Below is a small trained network, with its code and all its weights. Each question gives an input and a class and asks what happens when units are switched off, that is, made to give their printed mean instead of their output.

import numpy as np


def w(rows, s, z=0):
    codes = np.array(rows[::2]) - 128.0
    scale = np.full(codes.shape[1], s)
    scale[-1] = z or s
    return codes * scale


def norm(h):
    return h / np.sqrt((h * h).mean(-1, keepdims=True) + 1e-5)


def f(y):
    return y / 2 * (1 + np.tanh(0.7978845608 * (y + 0.044715 * y**3)))


def log_softmax(a):
    a = a - a.max(-1, keepdims=True)
    return a - np.log(np.exp(a).sum(-1, keepdims=True))


def net(x, mask):
    res = np.array(x, float).reshape(1, 3) / 4 @ E
    u = 0
    for l in range(3):
        y = f(norm(res) @ A[l][:, :-1].T + A[l][:, -1])
        res = res + np.where(mask[u : u + 12], y, B[l][:, -1]) @ B[l][:, :-1]
        u += 12
    return log_softmax(norm(res)[-1] @ U[:, :-1].T + U[:, -1])


A, B = {}, {}
E = w([
[174,176,136,7],'x0',
[227,140,54,147],'x1',
[128,254,137,190],'x2',
],0.0066)
A[0] = w([
[102,79,217,119,106],'L0N0',
[141,96,190,123,188],'L0N1',
[154,232,210,168,47],'L0N2',
[129,19,146,204,114],'L0N3',
[26,187,243,47,46],'L0N4',
[131,118,90,55,148],'L0N5',
[143,253,141,65,76],'L0N6',
[146,119,150,134,138],'L0N7',
[202,89,85,175,54],'L0N8',
[94,131,159,253,113],'L0N9',
[89,146,171,155,93],'L0N10',
[139,106,163,244,2],'L0N11',
],0.0063,0.0059)
B[0] = w([
[190,139,110,157,166],'L0N0',
[168,159,36,132,250],'L0N1',
[117,186,66,120,162],'L0N2',
[71,196,63,88,235],'L0N3',
[252,62,183,185,206],'L0N4',
[70,121,18,188,215],'L0N5',
[51,146,44,136,215],'L0N6',
[121,143,102,129,143],'L0N7',
[133,227,155,114,116],'L0N8',
[75,170,15,61,253],'L0N9',
[149,161,136,111,120],'L0N10',
[46,65,131,113,113],'L0N11',
],0.0046,0.0021)
A[1] = w([
[219,130,104,148,76],'L1N0',
[86,181,64,73,175],'L1N1',
[142,177,179,2,38],'L1N2',
[211,139,147,53,115],'L1N3',
[173,172,139,171,141],'L1N4',
[58,118,238,94,135],'L1N5',
[114,131,108,111,79],'L1N6',
[146,176,151,14,3],'L1N7',
[158,159,154,52,25],'L1N8',
[53,113,242,145,130],'L1N9',
[81,150,226,133,54],'L1N10',
[132,76,110,98,109],'L1N11',
],0.0096,0.004)
B[1] = w([
[162,52,165,175,157],'L1N0',
[113,54,195,195,255],'L1N1',
[133,138,27,187,177],'L1N2',
[100,118,105,222,198],'L1N3',
[117,67,176,61,172],'L1N4',
[253,174,93,188,170],'L1N5',
[124,128,131,135,123],'L1N6',
[74,108,44,186,161],'L1N7',
[64,143,50,159,138],'L1N8',
[248,136,39,153,171],'L1N9',
[179,68,130,181,131],'L1N10',
[62,167,226,119,169],'L1N11',
],0.0072,0.0045)
A[2] = w([
[111,251,176,137,25],'L2N0',
[141,174,146,180,98],'L2N1',
[112,174,39,99,137],'L2N2',
[251,138,97,160,2],'L2N3',
[30,165,104,120,66],'L2N4',
[161,165,80,47,90],'L2N5',
[128,190,96,144,76],'L2N6',
[127,48,77,53,166],'L2N7',
[92,215,185,127,129],'L2N8',
[94,113,191,138,66],'L2N9',
[154,98,139,129,103],'L2N10',
[77,172,55,161,75],'L2N11',
],0.012,0.0045)
B[2] = w([
[92,169,162,1,168],'L2N0',
[129,161,151,44,184],'L2N1',
[81,11,144,189,175],'L2N2',
[161,232,136,160,247],'L2N3',
[227,153,93,140,194],'L2N4',
[80,103,88,164,106],'L2N5',
[102,75,166,84,154],'L2N6',
[113,221,166,82,253],'L2N7',
[128,130,202,110,168],'L2N8',
[153,70,177,131,137],'L2N9',
[100,140,145,154,142],'L2N10',
[85,56,38,87,241],'L2N11',
],0.008,0.0045)
U = w([
[62,58,27,168,185],'0',
[228,202,135,213,177],'1',
[66,150,213,7,164],'2',
[135,22,237,206,129],'3',
[184,61,142,104,2],'4',
],0.018,0.0086)

Each question gives the input, the list of numbers given to net, and the class t.
The units are the neurons (one row each of A and B). Each row of codes is followed by its name. A weight is (code - 128) times the scale printed after its matrix; where a second scale follows, it is the last column's (A, B and U).
mask holds one flag per neuron, layer by layer. A switched-off neuron (its flag False) gives its mean, the last column of its row in B, instead of its output. The means were averaged over made-up inputs and are rounded, as every weight is.
A unit's drop is (log p(t) with every unit on - log p(t) with that unit switched off) / (log p(t) with every unit on - log p(t) with every unit switched off).
The circuit of an input: a set's keep is (log p(t) with only the set's units on - log p(t) with every unit switched off) / (log p(t) with every unit on - log p(t) with every unit switched off). Starting from the 12 units with the biggest drops (on a tie, the unit counted first), units are removed one at a time, each time the one whose removal leaves the highest keep (on an exact tie, the one counted first), for as long as the keep stays at least 0.8.
circuit, biggest first: the units of the circuit, biggest drop first
most important unit: the unit with the biggest drop
k most important neurons: the k neurons with the biggest drops, biggest first
k most important neurons of layer l: the k neurons of layer l with the biggest drops, biggest first
drop of u: that unit's drop, to one decimal
input [3,-5,-5], class 1: most important unit : L1N5
input [7,-7,-6], class 0: circuit, biggest first : L1N2; L1N7
input [-4,-7,-8], class 2: 3 most important neurons : L2N7; L1N1; L0N1
input [-5,-5,-6], class 2: circuit, biggest first : L2N7; L1N3; L1N1
input [-3,3,-3], class 3: 3 most important neurons of layer 0 : L0N8; L0N3; L0N4
input [4,-5,5], class 1: 2 most important neurons : L0N4; L0N9
input [-3,-1,1], class 3: 3 most important neurons : L0N9; L1N1; L1N2
input [-6,7,-2], class 1: 2 most important neurons : L1N0; L0N6
input [-3,0,2], class 3: 2 most important neurons of layer 2 : L2N9; L2N3
input [1,-6,8], class 2: 2 most important neurons : L0N2; L2N0
input [7,-4,7], class 0: 3 most important neurons of layer 1 : L1N2; L1N7; L1N11
input [3,0,3], class 3: 3 most important neurons : L0N6; L1N1; L0N9
input [2,-8,-8], class 1: 3 most important neurons of layer 1 : L1N5; L1N9; L1N4
input [2,0,1], class 3: circuit, biggest first : L1N1
input [4,-8,7], class 1: 2 most important neurons : L0N4; L1N9
input [8,6,8], class 0: 3 most important neurons of layer 2 : L2N2; L2N7; L2N11
input [-3,3,-1], class 3: 4 most important neurons : L1N1; L0N8; L0N5; L0N3
input [1,-1,-4], class 2: 2 most important neurons of layer 2 : L2N2; L2N7
input [8,-5,-8], class 0: 4 most important neurons : L1N2; L1N7; L1N8; L1N4
input [6,3,-5], class 0: most important unit : L1N3
input [2,-1,1], class 3: drop of L1N0 : 0.2
input [-4,7,8], class 2: drop of L2N4 : 0.1
input [-8,0,7], class 0: drop of L1N11 : 0.3
